Here is a tiny trained network, its code and every weight. The questions are about switching its units off for an input and a class, where a switched-off unit gives its printed mean instead of its output.

import numpy as np


def w(rows, s, z=0):
    codes = np.array(rows[::2]) - 128.0
    scale = np.full(codes.shape[1], s)
    scale[-1] = z or s
    return codes * scale


def f(y):
    return np.maximum(y, 0)


def log_softmax(a):
    a = a - a.max(-1, keepdims=True)
    return a - np.log(np.exp(a).sum(-1, keepdims=True))


def net(x, mask):
    res = np.array(x, float).reshape(1, 4) / 4 @ E
    y = f(res @ A[0][:, :-1].T + A[0][:, -1])
    res = res + np.where(mask, y, B[0][:, -1]) @ B[0][:, :-1]
    return log_softmax(res[-1] @ U[:, :-1].T + U[:, -1])


A, B = {}, {}
E = w([
[141,188,68,159,138,132,239,164,179,126,110],'x0',
[45,190,139,88,137,148,125,59,167,77,94],'x1',
[150,161,146,197,255,58,118,97,109,127,165],'x2',
[138,133,115,115,130,122,124,127,120,121,132],'x3',
],0.0094)
A[0] = w([
[169,171,73,166,158,111,173,174,148,138,136,205],'N0',
[79,176,123,117,124,156,117,87,178,56,71,177],'N1',
[86,179,74,107,88,183,181,129,186,87,81,124],'N2',
[94,181,88,103,129,168,176,123,171,78,89,108],'N3',
[180,90,163,152,169,77,84,119,69,170,179,168],'N4',
[95,164,94,101,91,172,191,157,165,106,67,134],'N5',
[164,163,84,152,154,99,193,179,154,132,133,178],'N6',
[84,177,96,96,91,175,187,132,160,77,84,117],'N7',
[83,95,174,77,102,147,60,95,107,96,128,255],'N8',
[181,80,149,166,174,72,84,140,86,158,191,157],'N9',
[47,187,169,89,166,126,86,1,158,38,110,166],'N10',
[127,29,130,61,17,205,101,199,125,175,106,79],'N11',
[178,82,93,145,106,142,156,215,131,207,142,219],'N12',
[161,174,72,174,152,117,193,189,154,125,129,118],'N13',
],0.0054,0.0044)
B[0] = w([
[98,69,105,103,83,184,150,147,112,94,122,214],'N0',
[145,106,135,81,91,106,100,172,145,128,82,214],'N1',
[170,142,177,75,107,69,82,181,183,153,94,219],'N2',
[176,130,171,70,114,90,90,190,173,153,81,194],'N3',
[172,209,176,100,127,69,77,147,184,184,119,205],'N4',
[161,149,166,84,125,70,93,155,166,154,110,214],'N5',
[69,79,69,135,76,202,162,133,86,74,105,208],'N6',
[154,132,185,73,112,99,68,189,168,163,76,209],'N7',
[119,189,119,201,207,152,179,77,76,150,187,244],'N8',
[174,220,173,112,146,75,77,141,182,187,109,203],'N9',
[57,63,48,132,89,238,214,114,38,58,131,241],'N10',
[58,140,43,214,173,215,243,67,2,68,165,254],'N11',
[105,149,91,195,189,170,182,69,67,108,182,239],'N12',
[84,108,62,160,126,200,186,109,46,72,141,197],'N13',
],0.0058,0.0072)
U = w([
[116,184,115,203,201,139,162,61,93,115,198,113],'0',
[91,12,103,123,55,170,150,127,98,58,103,69],'1',
[227,184,215,72,108,2,48,196,235,246,75,246],'2',
],0.0067,0.0013)

Each question gives the input, the list of numbers given to net, and the class t.
The units are the neurons (one row each of A and B). Each row of codes is followed by its name. A weight is (code - 128) times the scale printed after its matrix; where a second scale follows, it is the last column's (A, B and U).
mask holds one flag per neuron, in row order. A switched-off neuron (its flag False) gives its mean, the last column of its row in B, instead of its output. The means were averaged over made-up inputs and are rounded, as every weight is.
A unit's drop is (log p(t) with every unit on - log p(t) with that unit switched off) / (log p(t) with every unit on - log p(t) with every unit switched off).
The circuit of an input: a set's keep is (log p(t) with only the set's units on - log p(t) with every unit switched off) / (log p(t) with every unit on - log p(t) with every unit switched off). Starting from the 12 units with the biggest drops (on a tie, the unit counted first), units are removed one at a time, each time the one whose removal leaves the highest keep (on an exact tie, the one counted first), for as long as the keep stays at least 0.8.
units of the circuit, in order: the units of the circuit, biggest drop first
top k neurons: the k neurons with the biggest drops, biggest first
drop when u is switched off: that unit's drop, to one decimal
input [5,-3,0,5], class 1: top neuron	[N8]
input [0,0,-7,-5], class 0: units of the circuit, in order	[N11 N10 N0]
input [-3,-6,-8,2], class 0: top 2 neurons	[N11 N12]
input [-8,-2,0,-6], class 0: top 2 neurons	[N8 N2]
input [0,0,4,2], class 2: top 3 neurons	[N11 N12 N8]
input [-6,0,4,-2], class 2: top 2 neurons	[N11 N4]
input [8,5,3,-5], class 1: top 2 neurons	[N13 N6]
input [-7,0,-5,-3], class 0: top 2 neurons	[N8 N11]
input [4,2,8,-6], class 1: drop when N12 is switched off	0.2
input [-1,-5,2,-2], class 2: drop when N8 is switched off	0.1
input [8,6,0,6], class 2: drop when N3 is switched off	0.2
input [7,2,7,0], class 1: drop when N0 is switched off	0.2
